Here is a tiny trained network, its code and every weight. The questions are about switching its units off for an input and a class, where a switched-off unit gives its printed mean instead of its output.

import numpy as np


def w(rows, s, z=0):
    codes = np.array(rows[::2]) - 128.0
    scale = np.full(codes.shape[1], s)
    scale[-1] = z or s
    return codes * scale


def f(y):
    return y / 2 * (1 + np.tanh(0.7978845608 * (y + 0.044715 * y**3)))


def log_softmax(a):
    a = a - a.max(-1, keepdims=True)
    return a - np.log(np.exp(a).sum(-1, keepdims=True))


def net(x, mask):
    res = np.array(x, float).reshape(1, 5) / 4 @ E
    y = f(res @ A[0][:, :-1].T + A[0][:, -1])
    res = res + np.where(mask, y, B[0][:, -1]) @ B[0][:, :-1]
    return log_softmax(res[-1] @ U[:, :-1].T + U[:, -1])


A, B = {}, {}
E = w([
[76,127,104,226,135,114,126,140,77,131,163],'x0',
[102,132,104,138,129,216,64,156,126,90,83],'x1',
[128,127,128,128,128,128,127,128,128,128,129],'x2',
[114,3,128,106,168,110,144,206,111,120,118],'x3',
[127,129,128,128,128,127,129,128,128,127,127],'x4',
],0.011)
A[0] = w([
[127,123,135,128,134,116,139,138,118,134,140,111],'n1',
[122,120,130,139,130,110,133,139,122,125,136,133],'n2',
[122,127,135,224,138,22,173,109,114,137,179,97],'n3',
[127,123,133,134,133,121,131,134,130,131,133,130],'n4',
[105,164,117,173,129,173,115,134,129,124,103,117],'n5',
[97,108,107,192,132,180,85,145,115,125,129,85],'n6',
[127,129,129,113,136,130,131,137,132,126,121,103],'n7',
[127,135,128,160,137,97,134,101,117,132,164,110],'n8',
[128,124,132,134,125,132,129,128,130,126,130,120],'n9',
[99,77,123,190,130,109,137,185,109,126,140,69],'n10',
[106,43,128,138,145,201,98,219,130,120,80,9],'n11',
[138,45,133,93,137,27,176,174,106,147,160,112],'n12',
[138,137,128,110,122,150,114,131,135,116,119,119],'n13',
[140,170,125,88,116,177,118,73,137,130,104,175],'n14',
[171,138,143,2,123,27,182,86,163,129,120,250],'n15',
[102,142,119,183,129,162,110,151,117,116,109,105],'n16',
[144,152,136,107,112,151,121,100,138,133,111,156],'n17',
[127,135,126,122,118,137,118,126,130,120,130,114],'n18',
[94,127,117,203,124,197,91,157,103,120,124,76],'n19',
[142,99,132,84,136,108,143,155,146,115,112,123],'n20',
[99,184,131,211,128,146,127,84,118,128,142,121],'n21',
[108,170,119,197,115,111,125,97,127,125,142,124],'n22',
[114,165,126,161,107,188,101,100,145,111,94,122],'n23',
[168,158,148,114,123,127,127,81,134,143,138,214],'n24',
[145,131,139,90,122,100,153,106,147,140,131,174],'n25',
[107,105,128,160,130,107,137,167,112,127,134,100],'n26',
[139,91,130,64,135,109,140,160,147,126,97,123],'n27',
[157,158,138,92,114,124,139,82,150,134,126,212],'n28',
[172,183,138,60,102,157,117,49,167,130,108,240],'n29',
[141,144,134,85,129,199,103,138,144,116,88,145],'n30',
[104,87,117,167,129,119,124,162,119,128,137,99],'n31',
[165,187,137,148,122,63,150,37,140,147,182,233],'n32',
[143,155,122,46,142,225,89,152,142,119,73,126],'n33',
[133,132,132,131,123,126,133,119,127,123,130,154],'n34',
[92,81,111,190,127,93,141,195,108,121,136,59],'n35',
[110,163,120,181,118,131,116,101,124,126,148,112],'n36',
[109,122,125,106,144,144,122,162,125,127,95,91],'n37',
[127,125,123,125,126,134,134,130,126,132,122,137],'n38',
[145,57,130,20,133,131,137,174,149,127,100,91],'n39',
],0.0094,0.0024)
B[0] = w([
[126,125,140,129,127,108,137,120,133,125,135,131],'n1',
[134,121,134,126,129,110,136,119,130,129,147,134],'n2',
[113,73,81,142,31,52,151,53,146,152,176,206],'n3',
[128,120,130,126,131,114,134,126,126,128,133,129],'n4',
[138,171,113,129,178,123,112,111,127,145,86,163],'n5',
[131,165,124,137,181,145,98,189,110,146,133,174],'n6',
[125,119,126,128,122,133,132,134,130,115,119,128],'n7',
[125,112,94,140,89,98,135,127,120,137,145,153],'n8',
[123,126,127,131,131,128,128,127,124,126,129,127],'n9',
[134,95,163,110,159,114,108,123,146,140,213,175],'n10',
[151,81,122,106,45,224,109,227,82,135,179,214],'n11',
[107,148,201,130,194,29,153,62,204,73,97,216],'n12',
[127,114,131,135,123,144,109,107,131,107,122,138],'n13',
[133,123,142,139,172,157,65,71,155,105,163,186],'n14',
[156,190,173,102,219,153,196,238,90,121,126,250],'n15',
[134,168,119,129,177,128,115,149,117,148,110,161],'n16',
[127,118,134,131,150,154,100,104,143,124,149,159],'n17',
[118,127,123,133,136,134,118,122,132,122,123,130],'n18',
[139,186,122,133,205,143,105,173,103,148,109,183],'n19',
[127,128,152,133,110,99,137,153,126,97,84,163],'n20',
[120,193,79,163,116,90,128,122,94,159,54,195],'n21',
[129,161,72,158,96,77,127,143,95,148,104,180],'n22',
[124,168,121,144,180,121,95,78,161,117,85,178],'n23',
[122,130,120,115,139,189,142,120,116,158,167,182],'n24',
[118,134,143,113,154,145,170,167,119,133,127,167],'n25',
[131,107,148,117,143,114,123,116,137,132,173,151],'n26',
[121,124,137,132,107,102,143,172,120,88,59,177],'n27',
[123,116,136,110,154,197,155,130,129,150,161,186],'n28',
[135,90,159,104,191,195,92,97,166,133,213,230],'n29',
[127,105,122,134,92,165,73,65,155,103,105,178],'n30',
[128,106,153,120,146,124,110,138,136,137,181,158],'n31',
[137,115,68,117,40,188,165,190,57,184,190,242],'n32',
[111,77,119,136,55,171,73,29,165,92,111,204],'n33',
[124,129,123,126,130,134,134,124,120,136,131,133],'n34',
[135,93,167,102,160,112,107,115,154,149,219,179],'n35',
[122,162,86,151,119,96,127,132,104,144,92,168],'n36',
[138,113,124,120,96,153,125,146,121,128,125,146],'n37',
[139,125,128,126,126,130,126,128,129,121,127,129],'n38',
[122,141,122,140,63,110,165,182,101,84,5,211],'n39',
],0.021,0.011)
U = w([
[169,119,147,84,179,182,132,189,94,164,197,244],'0',
[107,126,66,158,11,106,157,103,89,163,126,104],'1',
[116,106,131,125,149,157,87,16,217,112,137,109],'2',
[122,204,98,172,190,108,107,128,112,141,48,89],'3',
[129,167,164,116,175,82,179,161,138,94,52,115],'4',
[99,71,161,120,136,66,131,52,215,121,169,84],'5',
[125,80,113,131,1,147,107,142,112,97,76,68],'6',
],0.006,0.0012)

Each question gives the input, the list of numbers given to net, and the class t.
The units are the neurons (one row each of A and B). Each row of codes is followed by its name. A weight is (code - 128) times the scale printed after its matrix; where a second scale follows, it is the last column's (A, B and U).
mask holds one flag per neuron, in row order. A switched-off neuron (its flag False) gives its mean, the last column of its row in B, instead of its output. The means were averaged over made-up inputs and are rounded, as every weight is.
A unit's drop is (log p(t) with every unit on - log p(t) with that unit switched off) / (log p(t) with every unit on - log p(t) with every unit switched off).
The circuit of an input: a set's keep is (log p(t) with only the set's units on - log p(t) with every unit switched off) / (log p(t) with every unit on - log p(t) with every unit switched off). Starting from the 12 units with the biggest drops (on a tie, the unit counted first), units are removed one at a time, each time the one whose removal leaves the highest keep (on an exact tie, the one counted first), for as long as the keep stays at least 0.8.
units of the circuit, in order: the units of the circuit, biggest drop first
most important unit: the unit with the biggest drop
k most important neurons: the k neurons with the biggest drops, biggest first
drop when u is switched off: that unit's drop, to one decimal
input [1,5,-5,-7,-1], class 3: units of the circuit, in order => n21
input [2,4,3,0,-5], class 3: units of the circuit, in order => n32; n29
input [0,5,0,7,5], class 6: 3 most important neurons => n39; n15; n29
input [-4,1,1,0,6], class 2: units of the circuit, in order => n32; n33
input [-6,0,4,8,-3], class 4: 3 most important neurons => n12; n15; n32
input [-1,-8,6,2,0], class 4: units of the circuit, in order => n12; n15
input [1,0,-1,5,3], class 5: 2 most important neurons => n15; n12
input [0,2,3,6,3], class 6: 4 most important neurons => n15; n11; n39; n29
input [7,0,4,-3,5], class 1: 3 most important neurons => n3; n15; n12
input [2,0,-1,7,2], class 5: 3 most important neurons => n12; n15; n32
input [1,6,-2,-6,-8], class 3: 2 most important neurons => n21; n19
input [1,-7,6,3,6], class 5: 2 most important neurons => n3; n12
input [-6,1,-8,0,3], class 2: 4 most important neurons => n33; n32; n11; n29
input [8,0,-7,2,-1], class 5: most important unit => n3
input [4,0,-7,2,-2], class 5: 2 most important neurons => n15; n32
input [8,-7,-8,1,-7], class 5: 3 most important neurons => n12; n35; n10
input [0,-6,-8,8,-8], class 4: 2 most important neurons => n39; n15
input [0,5,-8,6,-2], class 6: 2 most important neurons => n15; n39
input [0,-8,4,1,4], class 4: 2 most important neurons => n12; n15
input [2,0,1,3,-5], class 5: most important neuron => n15
input [6,5,-8,0,7], class 3: drop when n29 is switched off => 0.1
